Below are the code and all the weights of a small trained network. Each question names an input and a class and asks about switching units off, where a switched-off unit gives its printed mean instead of its output.

import numpy as np


def w(rows, s, z=0):
    codes = np.array(rows[::2]) - 128.0
    scale = np.full(codes.shape[1], s)
    scale[-1] = z or s
    return codes * scale


def norm(h):
    return h / np.sqrt((h * h).mean(-1, keepdims=True) + 1e-5)


def f(y):
    return np.maximum(y, 0)


def log_softmax(a):
    a = a - a.max(-1, keepdims=True)
    return a - np.log(np.exp(a).sum(-1, keepdims=True))


def net(x, mask):
    res = np.array(x, float).reshape(1, 3) / 4 @ E
    u = 0
    for l in range(4):
        y = f(norm(res) @ A[l][:, :-1].T + A[l][:, -1])
        res = res + np.where(mask[u : u + 5], y, B[l][:, -1]) @ B[l][:, :-1]
        u += 5
    return log_softmax(norm(res)[-1] @ U[:, :-1].T + U[:, -1])


A, B = {}, {}
E = w([
[140,69,130,162,184,152,66,238,89],'x0',
[248,106,107,80,26,140,113,79,21],'x1',
[201,70,142,132,95,138,184,169,209],'x2',
],0.014)
A[0] = w([
[149,120,173,83,97,127,163,190,223,101],'L0N1',
[2,142,69,109,158,132,141,176,167,249],'L0N2',
[104,41,13,137,117,150,148,197,49,5],'L0N3',
[168,146,119,95,161,103,66,99,181,3],'L0N4',
[129,130,62,129,67,135,214,19,88,117],'L0N5',
],0.0072,0.0026)
B[0] = w([
[55,155,127,216,150,156,174,90,1,188],'L0N1',
[201,111,207,230,149,105,89,52,123,254],'L0N2',
[143,155,207,155,139,161,115,145,104,175],'L0N3',
[64,122,169,204,100,208,160,132,119,128],'L0N4',
[162,176,212,48,112,181,70,221,101,238],'L0N5',
],0.0081,0.0073)
A[1] = w([
[17,175,67,106,151,100,102,68,90,9],'L1N1',
[164,144,188,173,122,130,129,95,101,165],'L1N2',
[157,84,113,134,87,129,254,162,226,6],'L1N3',
[81,189,100,55,89,101,199,63,216,3],'L1N4',
[69,169,153,119,136,143,154,116,202,137],'L1N5',
],0.019,0.003)
B[1] = w([
[72,95,105,180,103,193,174,122,88,184],'L1N1',
[126,156,128,67,93,149,151,144,131,251],'L1N2',
[50,107,89,183,127,191,137,96,58,174],'L1N3',
[152,193,252,108,133,152,68,151,153,179],'L1N4',
[167,127,115,93,121,83,129,91,170,194],'L1N5',
],0.018,0.015)
A[2] = w([
[84,119,116,172,141,174,154,131,79,40],'L2N1',
[112,78,108,144,186,129,79,252,122,79],'L2N2',
[86,159,109,50,129,133,156,194,171,90],'L2N3',
[165,113,132,157,158,95,86,126,159,3],'L2N4',
[51,149,140,166,195,77,154,132,222,25],'L2N5',
],0.026,0.0017)
B[2] = w([
[78,80,120,202,135,134,126,137,111,253],'L2N1',
[126,249,232,68,98,142,134,81,174,212],'L2N2',
[90,131,96,186,185,59,132,139,133,178],'L2N3',
[110,100,149,190,135,93,128,131,116,146],'L2N4',
[221,49,11,43,133,145,134,173,114,239],'L2N5',
],0.016,0.015)
A[3] = w([
[82,119,76,175,148,55,111,121,144,100],'L3N1',
[98,68,136,200,143,128,55,57,127,95],'L3N2',
[148,147,107,184,175,69,100,105,119,7],'L3N3',
[221,69,89,120,55,75,93,129,110,19],'L3N4',
[249,82,71,92,42,68,91,81,54,91],'L3N5',
],0.018,0.0019)
B[3] = w([
[133,105,153,206,112,46,127,142,139,156],'L3N1',
[123,102,73,161,75,104,126,85,72,175],'L3N2',
[161,110,136,147,104,78,116,104,108,138],'L3N3',
[187,123,84,74,86,90,40,65,21,198],'L3N4',
[161,11,14,111,236,150,153,153,253,251],'L3N5',
],0.012,0.015)
U = w([
[181,63,52,58,148,134,134,139,171,193],'0',
[119,214,244,85,106,137,104,120,162,240],'1',
[42,74,111,199,96,187,143,111,82,69],'2',
[104,135,132,177,138,7,139,150,143,1],'3',
],0.013,0.0022)

Each question gives the input, the list of numbers given to net, and the class t.
The units are the neurons (one row each of A and B). Each row of codes is followed by its name. A weight is (code - 128) times the scale printed after its matrix; where a second scale follows, it is the last column's (A, B and U).
mask holds one flag per neuron, layer by layer. A switched-off neuron (its flag False) gives its mean, the last column of its row in B, instead of its output. The means were averaged over made-up inputs and are rounded, as every weight is.
A unit's drop is (log p(t) with every unit on - log p(t) with that unit switched off) / (log p(t) with every unit on - log p(t) with every unit switched off).
The circuit of an input: a set's keep is (log p(t) with only the set's units on - log p(t) with every unit switched off) / (log p(t) with every unit on - log p(t) with every unit switched off). Starting from the 12 units with the biggest drops (on a tie, the unit counted first), units are removed one at a time, each time the one whose removal leaves the highest keep (on an exact tie, the one counted first), for as long as the keep stays at least 0.8.
circuit, biggest first: the units of the circuit, biggest drop first
unit that matters most: the unit with the biggest drop
top k neurons: the k neurons with the biggest drops, biggest first
drop when u is switched off: that unit's drop, to one decimal
input [1,0,2], class 3: unit that matters most -> L0N1
input [-2,3,-4], class 2: top 3 neurons -> (L0N2, L2N5, L1N5)
input [7,6,3], class 1: top 2 neurons -> (L2N2, L1N5)
input [5,4,-3], class 1: circuit, biggest first -> (L2N5, L3N5)
input [-5,4,-3], class 1: top 3 neurons -> (L2N5, L0N2, L1N5)
input [-3,-2,-1], class 3: top 2 neurons -> (L0N2, L2N3)
input [-5,0,6], class 2: top 2 neurons -> (L1N3, L2N2)
input [-7,6,3], class 1: top 2 neurons -> (L1N4, L2N5)
input [1,-3,2], class 3: top 2 neurons -> (L1N2, L2N3)
input [-4,-6,7], class 2: top 2 neurons -> (L1N3, L2N1)
input [-6,-2,7], class 2: top 2 neurons -> (L1N3, L2N2)
input [-8,-6,0], class 1: top 2 neurons -> (L1N4, L3N5)
input [-5,2,-4], class 1: drop when L2N5 is switched off -> 0.7
input [6,5,4], class 1: drop when L0N2 is switched off -> 0.8
input [7,-5,-4], class 1: circuit, biggest first -> (L2N2)
input [0,0,-4], class 2: drop when L1N1 is switched off -> 0.6
